Below are the code and all the weights of a small trained network. Each question names an input and a class and asks about switching units off, where a switched-off unit gives its printed mean instead of its output.

import numpy as np


def w(rows, s, z=0):
    codes = np.array(rows[::2]) - 128.0
    scale = np.full(codes.shape[1], s)
    scale[-1] = z or s
    return codes * scale


def norm(h):
    return h / np.sqrt((h * h).mean(-1, keepdims=True) + 1e-5)


def f(y):
    return y / 2 * (1 + np.tanh(0.7978845608 * (y + 0.044715 * y**3)))


def log_softmax(a):
    a = a - a.max(-1, keepdims=True)
    return a - np.log(np.exp(a).sum(-1, keepdims=True))


def net(x, mask):
    res = np.array(x, float).reshape(1, 4) / 4 @ E
    u = 0
    for l in range(2):
        y = f(norm(res) @ A[l][:, :-1].T + A[l][:, -1])
        res = res + np.where(mask[u : u + 13], y, B[l][:, -1]) @ B[l][:, :-1]
        u += 13
    return log_softmax(norm(res)[-1] @ U[:, :-1].T + U[:, -1])


A, B = {}, {}
E = w([
[44,130,130,52,101],'x0',
[155,132,127,249,111],'x1',
[160,158,189,175,32],'x2',
[118,65,252,191,163],'x3',
],0.0044)
A[0] = w([
[211,139,60,128,89,101],'0.n1',
[154,170,59,126,128,95],'0.n2',
[190,84,118,51,148,97],'0.n3',
[87,91,105,94,254,146],'0.n4',
[27,201,149,43,69,97],'0.n5',
[29,50,200,140,140,149],'0.n6',
[104,162,86,120,31,175],'0.n7',
[48,42,213,144,161,173],'0.n8',
[78,135,50,114,80,9],'0.n9',
[91,143,85,192,102,153],'0.n10',
[184,183,80,121,150,193],'0.n11',
[163,155,73,143,160,99],'0.n12',
[120,105,94,36,117,175],'0.n13',
],0.007,0.0015)
B[0] = w([
[82,67,112,128,149,186],'0.n1',
[128,30,146,123,204,172],'0.n2',
[138,237,113,106,144,159],'0.n3',
[192,159,153,227,122,232],'0.n4',
[91,5,154,92,121,252],'0.n5',
[167,137,104,255,206,219],'0.n6',
[61,140,102,95,25,212],'0.n7',
[176,119,72,164,146,240],'0.n8',
[155,7,226,98,72,170],'0.n9',
[110,182,35,76,164,156],'0.n10',
[104,44,178,179,200,187],'0.n11',
[134,92,222,102,221,155],'0.n12',
[74,183,161,198,68,220],'0.n13',
],0.004,0.0037)
A[1] = w([
[141,9,140,233,180,164],'1.n1',
[136,148,253,139,143,166],'1.n2',
[135,100,35,117,149,187],'1.n3',
[154,100,153,201,138,135],'1.n4',
[170,193,180,156,77,201],'1.n5',
[95,101,25,76,181,180],'1.n6',
[46,123,92,188,59,204],'1.n7',
[77,197,185,106,166,177],'1.n8',
[220,216,136,135,219,103],'1.n9',
[135,141,214,192,86,254],'1.n10',
[40,199,150,72,176,177],'1.n11',
[201,114,182,174,202,175],'1.n12',
[108,36,77,98,209,199],'1.n13',
],0.006,0.0018)
B[1] = w([
[162,55,136,126,144,254],'1.n1',
[163,88,138,71,110,155],'1.n2',
[207,79,174,144,137,151],'1.n3',
[103,65,100,142,149,183],'1.n4',
[169,123,105,189,252,151],'1.n5',
[161,114,183,186,144,162],'1.n6',
[68,154,110,128,187,174],'1.n7',
[200,127,123,143,176,130],'1.n8',
[48,176,139,47,70,175],'1.n9',
[149,95,76,103,147,188],'1.n10',
[189,96,147,254,143,140],'1.n11',
[154,140,185,91,75,217],'1.n12',
[185,100,136,148,87,188],'1.n13',
],0.0057,0.0062)
U = w([
[137,208,160,77,137,3],'0',
[7,135,119,84,39,150],'1',
[98,180,60,182,144,29],'2',
[180,51,157,158,152,251],'3',
],0.015,0.0036)

Each question gives the input, the list of numbers given to net, and the class t.
The units are the neurons (one row each of A and B). Each row of codes is followed by its name. A weight is (code - 128) times the scale printed after its matrix; where a second scale follows, it is the last column's (A, B and U).
mask holds one flag per neuron, layer by layer. A switched-off neuron (its flag False) gives its mean, the last column of its row in B, instead of its output. The means were averaged over made-up inputs and are rounded, as every weight is.
A unit's drop is (log p(t) with every unit on - log p(t) with that unit switched off) / (log p(t) with every unit on - log p(t) with every unit switched off).
The circuit of an input: a set's keep is (log p(t) with only the set's units on - log p(t) with every unit switched off) / (log p(t) with every unit on - log p(t) with every unit switched off). Starting from the 12 units with the biggest drops (on a tie, the unit counted first), units are removed one at a time, each time the one whose removal leaves the highest keep (on an exact tie, the one counted first), for as long as the keep stays at least 0.8.
units of the circuit, in order: the units of the circuit, biggest drop first
k most important neurons: the k neurons with the biggest drops, biggest first
top k neurons in layer l: the k neurons of layer l with the biggest drops, biggest first
drop when u is switched off: that unit's drop, to one decimal
input [0,1,5,-5], class 1: units of the circuit, in order : (0.n7)
input [-1,-8,-2,1], class 0: units of the circuit, in order : (0.n3 1.n1)
input [-5,-8,-1,4], class 0: 3 most important neurons : (1.n9 0.n3 0.n5)
input [0,8,6,2], class 2: 2 most important neurons : (0.n5 0.n9)
input [2,8,-1,0], class 2: top 3 neurons in layer 0 : (0.n5 0.n10 0.n9)
input [-2,1,6,-3], class 2: top 2 neurons in layer 0 : (0.n5 0.n9)
input [7,-8,-6,-2], class 3: 2 most important neurons : (1.n11 1.n9)
input [8,-7,-5,0], class 3: 2 most important neurons : (1.n11 1.n9)
input [2,8,2,-2], class 2: 2 most important neurons : (0.n5 1.n9)
input [-4,-6,-3,-1], class 0: drop when 1.n7 is switched off : 0.0
input [-2,2,4,-1], class 2: drop when 1.n1 is switched off : 0.1
input [-7,-8,8,-6], class 1: drop when 0.n7 is switched off : 0.2
